Here is a tiny trained network, its code and every weight. The questions are about switching its units off for an input and a target symbol, where a switched-off unit gives its printed mean instead of its output.

import numpy as np


def w(rows, s, z=0):
    codes = np.array(rows[::2]) - 128.0
    scale = np.full(codes.shape[1], s)
    scale[-1] = z or s
    return codes * scale


def f(y):
    return y / 2 * (1 + np.tanh(0.7978845608 * (y + 0.044715 * y**3)))


def softmax(a):
    e = np.exp(a - a.max(-1, keepdims=True))
    return e / e.sum(-1, keepdims=True)


def log_softmax(a):
    a = a - a.max(-1, keepdims=True)
    return a - np.log(np.exp(a).sum(-1, keepdims=True))


def net(x, mask):
    ids = ['βηθλξπσφ'.index(c) for c in x.split()]
    T = len(ids)
    res = E[ids] + P[:T]
    r = res
    for j in range(2):
        rows = slice(4 * j, 4 * j + 4)
        q, k, v = (r @ M[0][rows].T for M in (Q, K, V))
        z = softmax(np.where(np.tri(T) > 0, q @ k.T / 4**0.5, -1e9)) @ v
        o = O[0][rows]
        res = res + np.where(mask[j], z, o[:, -1]) @ o[:, :-1]
    y = f(res @ A[0][:, :-1].T + A[0][:, -1])
    res = res + np.where(mask[2:10], y, B[0][:, -1]) @ B[0][:, :-1]
    return log_softmax(res[-1] @ U[:, :-1].T + U[:, -1])


Q, K, V, O, A, B = {}, {}, {}, {}, {}, {}
E = w([
[132,126,137,97,127],'β',
[120,139,145,106,131],'η',
[133,136,145,105,99],'θ',
[106,160,138,121,119],'λ',
[98,143,47,105,190],'ξ',
[95,196,162,146,151],'π',
[70,199,68,145,165],'σ',
[126,130,25,90,254],'φ',
],0.021)
P = w([
[84,84,156,154,125],'0',
[73,99,111,114,139],'1',
[133,135,131,160,114],'2',
[86,121,205,89,169],'3',
[55,105,91,79,97],'4',
[190,175,117,164,127],'5',
[109,151,187,82,173],'6',
[79,117,86,58,82],'7',
[208,209,94,155,138],'8',
[133,135,250,36,178],'9',
[57,149,66,45,84],'10',
[181,147,105,203,130],'11',
[47,141,193,66,100],'12',
],0.019)
Q[0] = w([
[7,111,126,92,138],'h0',
[180,143,196,108,159],'h0',
[116,159,151,124,187],'h0',
[236,164,169,168,224],'h0',
[133,57,119,106,126],'h1',
[183,169,152,122,145],'h1',
[119,87,125,147,139],'h1',
[101,79,112,69,112],'h1',
],0.017)
K[0] = w([
[197,60,134,254,133],'h0',
[171,190,126,63,125],'h0',
[186,216,72,101,107],'h0',
[171,213,146,34,131],'h0',
[158,122,79,195,128],'h1',
[114,167,111,92,92],'h1',
[151,169,152,209,127],'h1',
[77,85,146,205,117],'h1',
],0.013)
V[0] = w([
[198,39,125,81,142],'h0',
[122,87,50,111,118],'h0',
[148,112,199,135,149],'h0',
[93,165,129,136,254],'h0',
[182,137,148,146,127],'h1',
[182,124,156,148,137],'h1',
[90,133,145,49,106],'h1',
[161,119,110,126,160],'h1',
],0.019)
O[0] = w([
[122,141,169,51,252,43],'h0',
[142,87,128,171,234,119],'h0',
[113,156,197,82,92,105],'h0',
[77,214,151,169,127,247],'h0',
[188,151,155,139,119,40],'h1',
[158,147,128,122,125,42],'h1',
[119,84,92,104,121,234],'h1',
[165,177,80,124,182,96],'h1',
],0.015)
A[0] = w([
[137,124,28,135,163,233],'n0',
[114,174,149,180,136,164],'n1',
[62,111,156,33,150,137],'n2',
[126,137,119,117,35,248],'n3',
[105,121,187,32,186,2],'n4',
[108,39,114,195,133,41],'n5',
[177,244,90,159,90,147],'n6',
[97,29,106,151,132,87],'n7',
],0.011,0.0049)
B[0] = w([
[87,133,174,131,127,181],'n0',
[172,119,86,55,200,183],'n1',
[185,143,253,125,172,179],'n2',
[148,83,123,147,127,252],'n3',
[196,234,117,154,16,141],'n4',
[156,200,121,89,115,172],'n5',
[186,110,161,162,202,177],'n6',
[188,147,96,75,83,177],'n7',
],0.011,0.032)
U = w([
[104,204,203,170,109,3],'β',
[5,20,240,116,162,226],'η',
[182,1,104,4,206,128],'θ',
[53,68,104,70,81,95],'λ',
[51,184,107,81,114,150],'ξ',
[61,94,191,239,138,153],'π',
[156,185,120,179,121,39],'σ',
[96,81,177,150,208,167],'φ',
],0.0066,0.0047)

Each question gives the input, a string of symbols that net reads in full, and the target symbol t.
The units are the heads (4 rows each of Q, K, V and O) and the neurons (one row each of A and B). Each row of codes is followed by its name. A weight is (code - 128) times the scale printed after its matrix; where a second scale follows, it is the last column's (O, A, B and U).
mask holds one flag per unit, heads first, then neurons. A switched-off unit (its flag False) gives its mean, the last column of its rows in O or B, instead of its output. The means were averaged over made-up inputs and are rounded, as every weight is.
A unit's drop is (log p(t) with every unit on - log p(t) with that unit switched off) / (log p(t) with every unit on - log p(t) with every unit switched off).
The circuit of an input: a set's keep is (log p(t) with only the set's units on - log p(t) with every unit switched off) / (log p(t) with every unit on - log p(t) with every unit switched off). Starting from all 10 units, units are removed one at a time, each time the one whose removal leaves the highest keep (on an exact tie, the one counted first), for as long as the keep stays at least 0.8.
units of the circuit, in order: the units of the circuit, biggest drop first
unit that matters most: the unit with the biggest drop
top k neurons: the k neurons with the biggest drops, biggest first
input ξ ξ λ λ β ξ ξ η, target ξ: units of the circuit, in order => h0, n3, n6, n2
input π λ ξ π λ θ ξ β β ξ, target β: top 3 neurons => n4, n2, n1
input π β λ σ φ β λ ξ λ φ η, target π: unit that matters most => n6
input σ λ λ λ θ ξ, target ξ: top 2 neurons => n5, n3
input ξ σ λ β λ π π, target π: top 2 neurons => n6, n3
input λ σ ξ λ β η β, target η: units of the circuit, in order => n1, h0, n5
input λ π λ σ φ ξ, target φ: top 2 neurons => n6, n1
input θ λ η β β β ξ λ η η η π ξ, target π: units of the circuit, in order => h0, n6, n3
input ξ π π π θ η λ, target η: top 2 neurons => n1, n2
input η η η η σ θ λ β, target η: units of the circuit, in order => h0, n1, n2
input π σ λ, target σ: units of the circuit, in order => h0, n0
input η φ π η σ, target η: units of the circuit, in order => h0, n2, n1
input π φ ξ ξ θ σ σ φ η ξ θ, target π: units of the circuit, in order => n6, h0, n3
input φ λ ξ σ η η ξ, target η: units of the circuit, in order => h0, n1, n2, n5
input β ξ λ η, target λ: units of the circuit, in order => h0, n6
input θ φ σ η η σ η σ φ, target φ: units of the circuit, in order => h0, n1, n0
input ξ η β σ η β θ β σ σ θ θ θ, target θ: top neuron => n7
input λ η η θ σ θ λ η λ ξ, target λ: units of the circuit, in order => h0, n6
input ξ β ξ η π η σ σ φ λ φ, target ξ: top 3 neurons => n3, n6, n2
input β σ ξ φ, target ξ: units of the circuit, in order => n3, n6
input β φ σ σ, target σ: units of the circuit, in order => h0, n5
input φ φ η θ ξ φ η β ξ φ η η, target φ: top 2 neurons => n1, n7
input β σ σ ξ λ θ η λ, target β: units of the circuit, in order => n4, h0, n2, n1
input η ξ π η η ξ, target ξ: top 2 neurons => n3, n2
input σ η η ξ ξ ξ λ β η η θ, target σ: top 2 neurons => n5, n6
input η η η φ λ ξ, target φ: top 2 neurons => n1, n6
input β λ β π λ φ θ ξ λ η λ, target β: top 3 neurons => n4, n2, n1
input ξ η θ φ λ η ξ λ λ η η λ, target λ: top 3 neurons => n2, n6, n1
